(in the rows, 128 means zero)
Each row of numbers stands for one element and depends on some of the facts below. Use the named rows to name the rest.

Some rows with their names:
[ 89  86 149 129 125 122  87 197 142 133 136 115  97 132 140 113 135  71
 132 103 117  95 114  96 155  81 104  94 132  83 203 141  93  91]: vimi
[129 134 134 100 120 140 146 151 106 144 148 136 137 130  94 152 157 130
 111 128 138 131 137 101 149 141 123 141 139 102 114 133 104 120]: fluvuti
[156 140 128  85 134 105 185 168 128 141 192 151 134 107 144 159 104 134
  92  93 149 176 113 118 152 119  98 158 140 127 115  84 182 153]: doplu
[102 134 143 130 120 158 124 150 141 128 130 149 140 124 115 131 154 117
 121 115 124 114 151 115 135 137 120 105 144 121 118 110 109 116]: pavem
[ 95 107  64 126 159  80 136 121 157 149 149 154  93 125 138 142 111  84
 117  99 158  99  96 177 119 112  59 109 178 135 203 170  66  99]: klovu
[117 136 149 131 126 153 123 155 144 127 135 153 143 125 107 135 152 117
 123 114 124 116 151 122 138 135 129 107 147 119 117 109 115 110]: vozin
[173 127 127  68 148 127 195 181 125 137 150 130 132 120 131 151 103 138
 104  90 131 180 115 143 165 122 109 146 105 127  94  87 166 133]: padreber
[ 93 139 127 142 123 154 129 126 113 148 161 135 142 105 113 140 128 128
 126 126 147 139 138 108 129 125 125 129 147 120 129 119 107 118]: klusku
[115 132 118 159  87  87 118 110 111 177 145 125 140 119 131 103 136 129
  99 150 131 120 249 128 175 188 129 147 109 124 155 127 118 200]: veze
[160 132  80 102 156  75 185 140 151 145 175 159 133 142 131 143  73 132
 134  96 181 124  76 161  95 149  74 116 180 143 172 148 196 133]: vepel
[ 51 132 164 124 142 129 111 110 113 119 166 171 110 121  98 159 110 109
 117  73 150 112 144 128 111 155 135 189 122 137  68 116  81 111]: skever
[184 147 130  52 139 111 205 193 122 140 178 147 138 124 126 165 132 144
  75 103 144 176 107 117 164 129  96 172 129 112  97  99 164 134]: gazu
[114 135 158 127 118 150 125 155 144 129 135 148 146 125 108 145 145 122
 117 108 120 116 144 131 155 132 115 111 141 117 118 106 114 107]: keklan
[121 110 161 138 100 126  99 180 131 141 137 116 131 129 122 110 146 110
 135 119 116 109 149 100 155 120 129 105 129  92 162 125 126 108]: moler
[129 127 126 137 117 165 127 116 107 158 116 123 154 124 101 145 144 145
 146 137 119 154 154 137 169 119 130 117 121 114 117 120 106  85]: vugris
[ 61 124 229 108 141 105  79 120 143 109 145 162 115 151  67 176 114 106
 111  73 115  78 149 147 146 148 143 196 100 112  77 116  97  82]: nazun
[113 132 105 105 132 161 136 156 113 132 136 176 131 116 113 142 172 117
 115 113 149 128 135 115  99 152 122 133 142 131  90 145  73 105]: drokin
[110 137 128 116 145 120 112 146 131 152 133 139  80 101 106 141 138 102
 126 109 131 104 123 136 138 116 109 105 139 104 124 157 100 104]: stebriklum
[111 142 166 133 117 155 117 139 143 132 130 143 148 130 100 144 147 126
 123 116 119 113 143 123 152 130 128 113 141 115 121 107 123 104]: flavo
[140 139 152 127 118 156 131 156 138 122 143 159 159 155 103 117 118 127
 174 100 149  96 126 113  68 189 136  74 167 136 107 140 181 122]: staplin
[127 129 139 109 116 147 140 150  95 146 143 137 133 139 100 138 157 122
 124 129 139 125 145  96 138 147 134 129 134  94 122 148 108 118]: plidror

Facts:
stidol Θ tratrir; fifel Θ vegrim; fifel Θ drogok
vepel Θ droral; vepel Θ staplin; grasirok Θ grabim
grasirok Θ skever; grasirok Θ droral; grasirok Θ staplin
moler Θ boskol; moler Θ giron; moler Θ pluklok
brelun Θ netris; flalur Θ gaplek; noro Θ grabim
noro Θ staplin; badror Θ floflu; badror Θ vegrim
basetim Θ plonon; padreber Θ droral; vimi Θ boskol
vimi Θ klovu; dripek Θ pluklok; dripek Θ dredrok
ragrar Θ dredrok; nobim Θ ragrar; nobim Θ vepel
bretra Θ liflur; gazu Θ droral; katuk Θ staplin
stedrus Θ staplin; keklan Θ gazu; keklan Θ dabra
keklan Θ nelor; braples Θ nazun; braples Θ dabra
sistu Θ boskol; duklik Θ brafli; duklik Θ vegrim
pavem Θ tratrir; klusku Θ brafli; nazun Θ skever
rutre Θ fibrek; rutre Θ zupom; boskol Θ staplin
boskol Θ vepel; floflu Θ gaplek; floflu Θ staplin
tivis Θ grabim; tivis Θ liflur; sotimom Θ noro
sotimom Θ droral; tukis Θ skever; vegrim Θ nobim
gaplek Θ boskol; vugris Θ lukul; vugris Θ pluklok
vugris Θ vegrim; doplu Θ droral; stebriklum Θ klovu
klovu Θ vepel; rister Θ ragrar; giron Θ staplin
fluvuti Θ sotimom; vozin Θ stagru; beti Θ netris
studivan Θ skever; studivan Θ staplin; studivan Θ dredrok
drogok Θ grasirok; drogok Θ dredrok; grivan Θ droral
nelor Θ satil; nelor Θ vegrim; nelor Θ vepel
fode Θ drokin; fode Θ dredrok; fode Θ vepel
drigrur Θ staplin; drigrur Θ dredrok; fibrek Θ veze
fibrek Θ studivan; bralok Θ tukis; pubi Θ vepel
pubi Θ nobim; plidror Θ giron; fudodo Θ noro
fudodo Θ klovu; flavo Θ braples; flavo Θ fifel
liflur Θ grasirok; liflur Θ vegrim; liflur Θ dredrok
pluklok Θ ragrar; tisar Θ staplin; veze Θ ragrar
dredrok Θ boskol; dredrok Θ droral; satil Θ vimi
grabim Θ nobim; tegras Θ zupom; stidol ω d
fifel ω a; vepel ω b; vipuskol ω a
zupom ω a; grasirok ω a; staplin ω a
gavum ω c; plonon ω b; moler ω a
brelun ω e; flalur ω d; noro ω c
badror ω b; basetim ω d; padreber ω d
vimi ω a; dripek ω a; ragrar ω a
nobim ω c; bretra ω e; gazu ω c
katuk ω b; stedrus ω c; keklan ω a
braples ω a; tratrir ω a; sistu ω a
podri ω e; duklik ω a; pavem ω a
klusku ω b; nazun ω a; rutre ω e
netris ω a; boskol ω c; floflu ω a
lukul ω b; tivis ω b; sotimom ω b
tukis ω a; viplustum ω b; vegrim ω d
gaplek ω a; stagru ω d; vugris ω d
skever ω b; doplu ω b; stebriklum ω e
klovu ω b; droral ω a; rister ω b
giron ω a; fluvuti ω c; vozin ω a
beti ω a; studivan ω a; drogok ω b
grivan ω a; nelor ω d; fode ω a
drigrur ω a; fibrek ω a; bralok ω a
pubi ω c; plidror ω c; fudodo ω b
flavo ω a; drokin ω c; liflur ω a
pluklok ω b; tisar ω d; veze ω b
dredrok ω e; satil ω a; grabim ω a
brelik ω d; brafli ω c; tegras ω a
dabra ω b

Name these rows:
No name comes twice in this set of rows, the named rows included.
[172 137 153  87 133 122 179 191 158 124 161 151 149 122 132 151 116 132
  93  94 126 159 120 133 164 126  95 135 139 123 107  72 182 129] -> grivan
[164 100 140 181  71  63  86 158 148 165 120 174 191 117 163  91 174 121
 124 146 100 123 223 167 166 167 137 190 117 151 120 136 146 116] -> ragrar
[120 159 141 121 136 139 137  91 160 144 130 131 158 150  62 177 133 141
 116 140 123  99 146 170 180 136  98 101 163 105 157 113 125 120] -> grabim
[101 118 153 125 124 142 109 162 141 126 135 132 126 129 112 137 147 107
 124 112 119 104 130 120 150 110 114  99 148 103 148 119 103  98] -> satil
[130 150 102 141 135 158 142  66 122 173 112 113 163 136  59 187 146 160
 141 158 120 142 135 181 200  90 104 102 153 116 152 119  97  72] -> vegrim
[140 142  61 113 138  69 159  92 148 175 126 142 130 153  93 154 164 119
  93 160 134  92 183 197 178 167  71 132 171 122 194 175  87 142] -> nobim
[ 99 151 146 147 117 138 123  99 113 151 163 139 146 119  95 153 128 145
 134 125 144 144 125 120 146 125 128 147 144 115 127 116 130 114] -> tivis
[128 123  83 121 149 142 143 109 131 159 114 135 133 133  98 161 138 128
 145 129 123 135 108 178 157  95  92 101 151 131 150 146  88  68] -> nelor
[127 137 141 143 112 122 135 126 107 143 169 144 147 149  96 128  88 145
 182 116 172 112 114 107  77 179 143 112 162 122 128 146 186 127] -> katuk
[139 115 158 167  90 111  94 162 144 143 131 168 180 119 140 112 165 123
 139 132 107 129 167 144 149 131 133 166 130 125 116 123 139  87] -> dripek
[124 150 146 130 120 138 110 133 116 157 131 148 124  95  87 147 150 135
 139 132 123 129 132 128 147 117 137 123 137 113  87 134 136  86] -> bretra
[151 136 205 103 133  99 140 142 150 119 170 165 166 161  84 161  99 145
 145  91 132 118 107 145 135 151 134 175 141 125  87 106 194  98] -> grasirok
[150 130 140 104 116 129 149 150 103 143 151 145 156 167  82 126 123 143
 175 119 165 108 115  99  88 188 142 112 162 106 124 176 172 113] -> stedrus
[115 133 114 160  94  95 125 111 115 172 149 129 141 115 131 111 138 130
 103 141 132 120 221 136 167 177 123 149 129 126 149 125 117 176] -> rister
[106  89 181 132 106 126  85 210 122 139 148  99 111 134 140 104 139  95
 145 111 117 109 122  64 168  84 134  94 120  63 196 131 131 104] -> gaplek

Now the same elements, written a new way:
Some elements and their rows:
[201 132 130 121 152 149  98  79 123 138  76  79 124 119 157 156 128  89
 130 136 126 169 149 156 109 159 152 151 115 117 150 107 163 101  62 172
 145 103 162 106 104 106 180  93  97 122 148]: klovu
[211  89 133 137 159 137 116  85 130 135  71  96 141 117 161 148 130 136
 153 124 110 176 156 137  90 145 155 179 105 129 163 128 132  95  92 172
 133  98 155 120  95  91 175  68 114 123 145]: stebriklum
[195 167 162 117 158 150 101  87 127 145  98 111 135 120 146 138 115 131
 143 139 109 157 151 152 120 136 169 123 112 132 162 122 157 150  79 139
 127 108 123  81 101 111 186  92 142 138 151]: veze
[169 155 153 129 143 141 104  99 128 147 102 128 139 122 153 142 106 196
 138 135 102 149 151 155 123 110 160 118 115 144 162 124 158 164  79 142
  98 122 110  95 111 101 179  90 124 138 155]: fibrek
[206 164 113 110 147  93  85 101 105 157  81  89 103 135 151 155 107  54
 116 146 108 167 136 161 127 181 159 117 117 129 160 104 199 111  59 177
 116 110 152 120  88 115 177 121 101 121 144]: boskol
[169 162 142 117 140 130  91  80 130 148  80  96 122 131 168 161 135 159
 122 139 142 131 143 198 109 187 139 103 129 118 167  74 179 130  23 193
 133 128 152 113 119 105 181  96  69 113 168]: staplin
[189 113 126 135 143 112 109 100 133 142  87 103 128 117 150 148 105 186
 142 135 103 161 153 142 120 107 152 152 117 143 142 136 162 132  88 175
 101 113 140 120 117 102 174 103 118 127 146]: drigrur
[185 100 129 133 145 128 114 102 139 142  94 107 131 126 153 159 109 153
 131 138 114 165 152 148 120 125 140 138 119 141 134 141 154 144  97 162
 119 115 156 117 110 102 172 108 109 130 151]: grasirok
[176 120 127 129 146 133 103  97 138 146  90 102 134 131 159 163 119 151
 129 140 128 152 148 161 113 147 140 117 125 129 146 114 164 136  65 164
 127 120 159 115 115 102 177 105  94 122 159]: grabim
[210 112 131 130 163 144 112  92 131 140  95  96 143 120 143 149 110  94
 138 135 107 185 154 130 121 117 160 154 113 136 137 148 147 129 105 150
 132  88 161  99  98 110 177 101 143 137 144]: tivis
[211 119 101 115 140 120 100 108 115 146  85  95 138 136 157 160  96  40
 105 138  97 188 139 130 138 153 148 147 102 133 130 149 185 113  91 149
 112 115 163 124  83 105 174 127  98 143 135]: fluvuti
[156 173 128 124 157 192  56  61 104 139  71 134 183 121 160 156 127  86
 119 140 122 151 150 149 113 147 170 136 105 125 168 118 155 100  62  90
 146 105 168  81  85  88 182  69 127 142 144]: plonon
[170 168 100 117 151 142  57  87  88 150  74 138 162 138 152 159 103  44
 103 144 100 165 137 139 133 154 170 129 103 135 155 137 187 110  71  95
 116 113 168 107  75  99 176 103 128 145 136]: gavum
[141 136 101 144 147 167  68  79 105 140  72 151 183 120 157 158 107 153
 124 141 110 142 151 135 116 109 166 157 109 142 147 141 156 109  85  96
 113 114 168  99 103  80 172  78 127 146 144]: vozin
[156 145 138 120 168 181  69  69 103 145  75 137 180 130 160 158 141  78
 124 130 115 163 149 156  96 154 174 130  98 134 171 125 157  90  51  63
 141 107 161  92  76  90 182  50 106 150 145]: stagru
[124 161 108 133 142 180  51  68 101 141  63 151 193 126 169 167 122 152
 111 142 128 135 146 162 114 144 165 129 110 130 162 109 161 102  52  95
 134 120 170  99 103  80 178  74 108 139 150]: netris
[167 133 138 123 170 176  75  73 113 145  78 136 173 126 155 155 136  89
 131 127 107 167 150 146 100 147 174 142  98 139 161 136 154  97  69  85
 138  98 160  95  79  95 180  55 107 150 142]: brelik
[174 115 134 133 144 164 104 103 137 143 101 133 169 127 157 158 105 154
 125 134 109 166 151 144 123 116 140 133 112 145 138 147 143 155  95 114
 113 125 154 100 105  94 177 103 122 146 151]: bralok
[147 195 162 120 140 160  84  83 120 153  97 145 162 126 164 147 116 205
 130 137 115 135 143 180 123 137 160 100 115 138 171 103 163 165  50 117
 113 133 108  83 109  98 186  81 112 139 158]: zupom
[210  82 131 127 179 134 116  99 136 147  93  97 130 131 142 156 130  69
 146 126 110 180 153 138 102 145 159 145 109 143 139 146 152 104  89 136
 135  86 175 122  86 112 172  77 105 134 146]: nelor
[170  96 123 139 155 157 105 105 144 143 105 130 165 135 155 170 110 134
 124 139 118 165 150 142 126 123 139 122 120 145 129 154 144 155  89 118
 132 110 178 109 103 102 171 114 121 143 156]: braples

Name these rows:
No name comes twice in this set of rows, the named rows included.
[214 122  99 120 154  95 101 114 107 148  89  99 118 134 142 153  91  46
 119 143  96 176 141 127 136 143 158 140 112 143 134 145 189 116  96 160
 106  93 159 122  83 115 171 127 130 132 137] -> pubi
[198 163 143 119 169 133  91  79 120 145  87  95 126 123 143 144 122 112
 143 141 122 153 150 165 112 152 167 119 122 129 168 100 163 132  61 164
 141  91 145  91  96 115 183  88 138 122 155] -> pluklok
[167 121 130 142 163 190  80  64 106 133  63 152 194 116 164 150 130 138
 139 126 106 166 155 135  91 128 173 173  95 137 178 141 123  89  99  82
 134 100 158  95  88  74 174  50 130 144 139] -> brelun
[200  95 132 132 188 120 108  96 123 146  97 109 123 128 128 144 124  95
 158 129  96 172 154 131  99 119 180 139 114 154 153 149 153 117  98 125
 122  73 150 115  85 113 172  74 148 129 145] -> vugris
[180 111 122 138 155 132 107 105 137 147  98 110 128 127 149 159 111 156
 138 141 117 153 152 151 119 123 151 127 125 146 143 137 157 145  88 164
 120 105 162 115 113 105 174 104 122 128 155] -> liflur
[171 132 142 120 137 147  98  89 138 145  84  96 139 138 176 173 134 119
 117 141 144 141 146 187 114 184 125 107 125 122 149  94 164 130  40 166
 145 133 179 119 118 101 181 107  64 118 164] -> droral
[203 156 113 108 148 111  83 102 107 150  85  97 128 141 154 160 108  37
 111 146 108 167 135 156 132 178 151 111 114 126 155 115 193 116  56 153
 122 113 159 118  83 116 180 125 108 129 144] -> drokin
[203 123 106 116 149 125  95 107 121 151  94 104 133 145 155 170 102  25
 104 142 107 181 137 135 139 167 139 124 109 133 133 140 181 124  75 141
 125 111 183 122  79 112 174 137  98 138 142] -> gazu
[190 124 138 121 164 177  94  81 137 141  97 111 161 137 160 167 123  67
 115 142 133 169 150 160 121 168 136 113 114 124 142 122 143 142  67 112
 166 105 185  95  79 108 181 101 110 134 155] -> dabra
[186 125 113 138 183 154  81  83 121 142  90 123 151 127 130 152 108  83
 139 147 114 163 154 136 113 123 175 131 122 140 156 141 148 122  99 120
 147  70 187  99  82 106 172  87 167 129 147] -> klusku
[180 131 139 132 141 129 116 101 134 145 102 115 134 122 154 148 105 186
 140 135 106 159 152 147 127 112 150 135 115 146 146 135 153 155  90 154
 103 119 127 104 117 104 178  99 121 137 154] -> studivan
[200 140 177 129 162 152 117  91 125 140  97 138 161 116 156 127 120 204
 162 122  90 172 153 138 100 118 168 149  98 143 181 133 118 150 106 123
 112 111  91  89  97  95 184  56 144 148 148] -> rutre
[212 136 109 112 142 106  96 105 111 151  83  87 115 136 159 161 102  39
 108 140 103 181 139 144 130 171 149 137 108 129 142 129 192 110  72 171
 116 112 156 123  87 110 177 127  93 132 138] -> noro
[144 146 108 140 145 170  69  79 109 141  74 143 175 122 159 161 111 157
 124 141 116 139 147 149 114 125 163 134 112 137 154 133 158 116  75 111
 122 118 169 101 107  87 175  80 119 140 146] -> vipuskol

